Below are the code and all the weights of a small trained network. Each question names an input and a target symbol and asks about switching units off, where a switched-off unit gives its printed mean instead of its output.

import numpy as np


def w(rows, s, z=0):
    codes = np.array(rows[::2]) - 128.0
    scale = np.full(codes.shape[1], s)
    scale[-1] = z or s
    return codes * scale


def norm(h):
    return h / np.sqrt((h * h).mean(-1, keepdims=True) + 1e-5)


def f(y):
    return y / 2 * (1 + np.tanh(0.7978845608 * (y + 0.044715 * y**3)))


def softmax(a):
    e = np.exp(a - a.max(-1, keepdims=True))
    return e / e.sum(-1, keepdims=True)


def log_softmax(a):
    a = a - a.max(-1, keepdims=True)
    return a - np.log(np.exp(a).sum(-1, keepdims=True))


def net(x, mask):
    ids = ['βγζθλξτψ'.index(c) for c in x.split()]
    T = len(ids)
    res = E[ids] + P[:T]
    u = 0
    for l in range(2):
        r = norm(res)
        for j in range(3):
            rows = slice(3 * j, 3 * j + 3)
            q, k, v = (r @ M[l][rows].T for M in (Q, K, V))
            z = softmax(np.where(np.tri(T) > 0, q @ k.T / 3**0.5, -1e9)) @ v
            o = O[l][rows]
            res = res + np.where(mask[u + j], z, o[:, -1]) @ o[:, :-1]
        u += 3
        y = f(norm(res) @ A[l][:, :-1].T + A[l][:, -1])
        res = res + np.where(mask[u : u + 16], y, B[l][:, -1]) @ B[l][:, :-1]
        u += 16
    return log_softmax(norm(res)[-1] @ U[:, :-1].T + U[:, -1])


Q, K, V, O, A, B = {}, {}, {}, {}, {}, {}
E = w([
[76,220,106,108,43,62],'β',
[66,132,104,161,117,108],'γ',
[108,201,133,101,82,127],'ζ',
[107,83,78,65,206,159],'θ',
[82,160,97,92,230,123],'λ',
[165,164,58,163,123,158],'ξ',
[33,114,76,154,228,74],'τ',
[115,194,171,181,107,251],'ψ',
],0.023)
P = w([
[166,199,196,109,255,77],'0',
[219,158,247,168,131,33],'1',
[188,157,178,123,163,97],'2',
[169,151,180,166,110,95],'3',
[166,153,161,134,157,93],'4',
[156,127,172,148,112,105],'5',
[131,122,142,155,124,113],'6',
[89,133,141,133,79,103],'7',
[60,115,84,97,93,99],'8',
[90,121,102,159,124,173],'9',
[172,204,189,186,193,62],'10',
],0.0062)
Q[0] = w([
[124,205,85,87,137,53],'0.h0',
[87,205,158,88,195,134],'0.h0',
[1,196,51,152,176,204],'0.h0',
[185,74,143,139,161,84],'0.h1',
[40,137,103,160,116,91],'0.h1',
[203,186,102,156,165,195],'0.h1',
[52,188,203,139,104,155],'0.h2',
[108,150,169,89,104,125],'0.h2',
[90,168,144,178,126,78],'0.h2',
],0.0089)
K[0] = w([
[53,89,147,144,107,211],'0.h0',
[155,111,85,194,124,141],'0.h0',
[103,132,83,87,43,146],'0.h0',
[167,250,117,108,126,162],'0.h1',
[51,157,112,86,152,117],'0.h1',
[52,91,150,106,120,93],'0.h1',
[133,87,1,78,109,106],'0.h2',
[136,151,104,159,101,78],'0.h2',
[180,163,121,182,80,220],'0.h2',
],0.0077)
V[0] = w([
[58,20,128,78,156,42],'0.h0',
[127,122,60,249,208,136],'0.h0',
[182,142,19,78,108,69],'0.h0',
[172,132,148,171,189,156],'0.h1',
[33,112,68,36,160,55],'0.h1',
[144,176,254,112,161,178],'0.h1',
[39,136,185,44,91,81],'0.h2',
[157,173,83,145,120,153],'0.h2',
[187,101,225,142,177,176],'0.h2',
],0.0096)
O[0] = w([
[154,46,138,120,76,36,34],'0.h0',
[135,54,43,177,96,160,143],'0.h0',
[191,198,80,108,158,44,149],'0.h0',
[90,127,67,83,144,169,118],'0.h1',
[147,144,181,200,103,72,254],'0.h1',
[105,130,175,2,144,164,110],'0.h1',
[188,101,240,109,132,150,132],'0.h2',
[125,205,78,128,102,134,184],'0.h2',
[60,114,152,101,129,171,53],'0.h2',
],0.009,0.0084)
A[0] = w([
[172,48,157,19,189,114,85],'0.n0',
[148,53,177,200,202,109,3],'0.n1',
[235,55,112,87,204,217,164],'0.n2',
[200,113,76,168,156,92,77],'0.n3',
[181,167,30,203,202,132,215],'0.n4',
[173,205,124,117,229,100,242],'0.n5',
[168,108,142,109,192,173,166],'0.n6',
[46,229,241,79,62,43,220],'0.n7',
[134,48,116,205,227,174,205],'0.n8',
[195,88,86,46,185,126,115],'0.n9',
[161,147,96,162,60,196,120],'0.n10',
[134,192,48,107,99,106,137],'0.n11',
[128,194,106,73,87,1,169],'0.n12',
[129,187,178,157,177,93,231],'0.n13',
[169,85,188,62,24,218,137],'0.n14',
[220,38,77,65,119,140,135],'0.n15',
],0.0085,0.0036)
B[0] = w([
[116,133,201,124,42,173,137],'0.n0',
[114,131,182,91,116,90,135],'0.n1',
[87,208,29,95,2,113,141],'0.n2',
[100,79,145,100,26,33,151],'0.n3',
[71,140,90,92,155,65,254],'0.n4',
[89,93,228,34,126,71,244],'0.n5',
[46,132,128,95,81,75,139],'0.n6',
[206,114,175,171,197,103,234],'0.n7',
[95,161,74,122,75,87,169],'0.n8',
[89,139,166,111,57,136,134],'0.n9',
[107,179,107,136,214,143,158],'0.n10',
[181,186,135,129,184,89,185],'0.n11',
[210,139,167,174,139,92,201],'0.n12',
[143,39,149,121,79,94,229],'0.n13',
[111,120,175,183,149,140,128],'0.n14',
[31,116,58,143,56,146,127],'0.n15',
],0.0081,0.01)
Q[1] = w([
[136,144,119,169,92,165],'1.h0',
[108,114,154,136,71,191],'1.h0',
[232,115,67,154,161,237],'1.h0',
[161,238,114,128,109,136],'1.h1',
[118,2,117,26,236,174],'1.h1',
[108,113,132,159,250,35],'1.h1',
[174,104,89,113,59,177],'1.h2',
[141,147,143,100,75,71],'1.h2',
[109,73,149,66,77,130],'1.h2',
],0.0082)
K[1] = w([
[116,91,67,91,190,181],'1.h0',
[147,57,65,2,161,99],'1.h0',
[235,90,176,134,44,82],'1.h0',
[24,142,134,151,199,103],'1.h1',
[132,127,142,154,40,227],'1.h1',
[133,181,134,216,94,98],'1.h1',
[110,58,113,185,173,78],'1.h2',
[189,171,85,199,169,144],'1.h2',
[107,61,151,135,170,142],'1.h2',
],0.0086)
V[1] = w([
[113,194,110,209,111,107],'1.h0',
[84,184,136,160,212,101],'1.h0',
[4,158,62,51,95,134],'1.h0',
[113,97,189,82,226,127],'1.h1',
[38,117,141,100,140,125],'1.h1',
[144,121,167,167,128,98],'1.h1',
[167,93,123,208,178,75],'1.h2',
[104,130,106,151,225,87],'1.h2',
[91,171,125,157,89,145],'1.h2',
],0.012)
O[1] = w([
[92,135,198,138,145,188,220],'1.h0',
[27,123,221,220,86,81,254],'1.h0',
[221,84,171,145,174,81,84],'1.h0',
[127,49,31,236,254,99,157],'1.h1',
[90,29,105,118,248,88,114],'1.h1',
[42,186,105,154,129,182,205],'1.h1',
[19,85,143,75,219,119,214],'1.h2',
[35,39,171,147,187,116,203],'1.h2',
[149,213,244,153,73,187,130],'1.h2',
],0.0073,0.0076)
A[1] = w([
[173,113,112,215,156,125,100],'1.n0',
[128,174,133,143,119,114,122],'1.n1',
[157,139,130,137,221,126,118],'1.n2',
[92,58,107,57,166,184,150],'1.n3',
[216,128,153,134,93,132,109],'1.n4',
[169,138,56,151,137,103,104],'1.n5',
[155,82,139,157,154,131,43],'1.n6',
[151,83,114,38,195,124,102],'1.n7',
[117,159,164,92,123,123,2],'1.n8',
[148,134,132,97,202,132,109],'1.n9',
[124,179,88,60,145,199,67],'1.n10',
[132,113,117,131,125,42,183],'1.n11',
[202,98,114,121,39,141,176],'1.n12',
[130,120,117,106,125,57,38],'1.n13',
[98,140,135,147,87,246,135],'1.n14',
[136,126,105,106,83,67,173],'1.n15',
],0.011,0.0044)
B[1] = w([
[2,162,119,173,116,92,155],'1.n0',
[79,148,143,148,138,180,180],'1.n1',
[57,101,135,163,84,101,175],'1.n2',
[73,130,88,145,44,234,131],'1.n3',
[136,182,29,182,92,131,126],'1.n4',
[110,149,92,127,118,22,123],'1.n5',
[168,196,203,5,102,86,115],'1.n6',
[59,137,160,32,118,136,127],'1.n7',
[82,127,189,140,147,116,127],'1.n8',
[34,93,192,74,168,103,137],'1.n9',
[25,87,193,209,131,67,125],'1.n10',
[122,140,132,71,83,119,254],'1.n11',
[165,73,63,141,149,241,119],'1.n12',
[183,135,136,79,103,28,156],'1.n13',
[124,62,73,197,178,100,140],'1.n14',
[198,169,108,103,63,119,176],'1.n15',
],0.007,0.0072)
U = w([
[113,108,140,139,29,147,210],'β',
[156,166,254,93,155,136,69],'γ',
[75,113,133,154,163,238,212],'ζ',
[217,147,146,145,110,109,249],'θ',
[89,36,132,232,78,84,2],'λ',
[118,19,116,162,205,72,93],'ξ',
[120,118,223,64,212,126,132],'τ',
[104,250,16,87,204,118,38],'ψ',
],0.0073,0.0026)

Each question gives the input, a string of symbols that net reads in full, and the target symbol t.
The units are the heads (3 rows each of Q, K, V and O) and the neurons (one row each of A and B). Each row of codes is followed by its name. A weight is (code - 128) times the scale printed after its matrix; where a second scale follows, it is the last column's (O, A, B and U).
mask holds one flag per unit, layer by layer, with each layer's heads first. A switched-off unit (its flag False) gives its mean, the last column of its rows in O or B, instead of its output. The means were averaged over made-up inputs and are rounded, as every weight is.
A unit's drop is (log p(t) with every unit on - log p(t) with that unit switched off) / (log p(t) with every unit on - log p(t) with every unit switched off).
The circuit of an input: a set's keep is (log p(t) with only the set's units on - log p(t) with every unit switched off) / (log p(t) with every unit on - log p(t) with every unit switched off). Starting from the 12 units with the biggest drops (on a tie, the unit counted first), units are removed one at a time, each time the one whose removal leaves the highest keep (on an exact tie, the one counted first), for as long as the keep stays at least 0.8.
circuit, biggest first: the units of the circuit, biggest drop first
most important unit: the unit with the biggest drop
k most important neurons: the k neurons with the biggest drops, biggest first
k most important neurons of layer l: the k neurons of layer l with the biggest drops, biggest first
which heads matter: for each layer, one digit per head in row order, 1 if its drop is at least 0.15 and else 0, layers parted by /
drop when u is switched off: that unit's drop, to one decimal
input ζ λ λ β ζ ξ λ ξ ψ, target ψ: most important unit	0.h2
input ξ ξ λ ζ ξ, target τ: circuit, biggest first	0.n5, 0.h1, 1.n9
input θ ζ β ζ θ ζ β ξ ξ β, target ψ: which heads matter	101 / 100
input ξ γ ξ ζ ξ ζ ψ β β ξ, target γ: circuit, biggest first	1.h1, 0.h2, 1.h0
input θ ψ ψ, target ζ: which heads matter	110 / 000
input ξ ψ ξ, target ζ: which heads matter	101 / 000
input ξ γ ζ ξ ψ ζ ζ θ β ξ, target γ: circuit, biggest first	0.h0, 1.h1, 0.n5
input ζ τ ζ ψ ζ β ξ ξ β ξ β, target ψ: circuit, biggest first	0.h2, 0.h0
input ζ ψ θ, target ζ: 2 most important neurons	1.n3, 0.n4
input τ ξ ψ ψ τ γ γ ψ ξ ψ ξ, target ζ: circuit, biggest first	0.h0, 1.h0
input ξ γ ξ τ, target ψ: which heads matter	111 / 000
input λ θ γ θ β, target θ: which heads matter	101 / 100
input ξ ψ β ψ θ, target ζ: circuit, biggest first	0.h1, 1.n3
input ζ ξ ζ, target ψ: which heads matter	011 / 000
input β ψ β β γ ξ, target ψ: which heads matter	001 / 100
input ξ ψ ξ ξ τ ξ ψ, target ψ: which heads matter	111 / 000
input λ β τ τ ξ ξ, target ψ: most important unit	0.h0
input λ θ β θ ξ ψ ξ ξ θ, target ψ: 2 most important neurons	0.n2, 0.n13
input θ θ ζ ξ β ζ ξ ζ, target ψ: which heads matter	101 / 000
input γ ζ ψ β ζ, target ζ: which heads matter	100 / 100
input ξ ζ β ψ ζ ζ ξ, target τ: most important unit	0.h0
input τ τ ψ ψ ζ, target ζ: which heads matter	100 / 000
input θ θ ζ, target θ: 2 most important neurons of layer 0	0.n4, 0.n0
input λ ζ ψ λ, target ζ: 2 most important neurons	1.n3, 0.n4
input ζ τ τ ζ, target λ: drop when 0.h0 is switched off	0.3
input ξ ζ ψ ζ ψ γ θ, target β: drop when 0.n4 is switched off	0.0
input θ ζ γ τ θ ξ ξ τ, target ψ: drop when 1.h1 is switched off	0.1
input ξ ζ ξ ψ τ θ, target β: most important neuron	0.n2
input λ θ β, target θ: drop when 1.h1 is switched off	-0.1
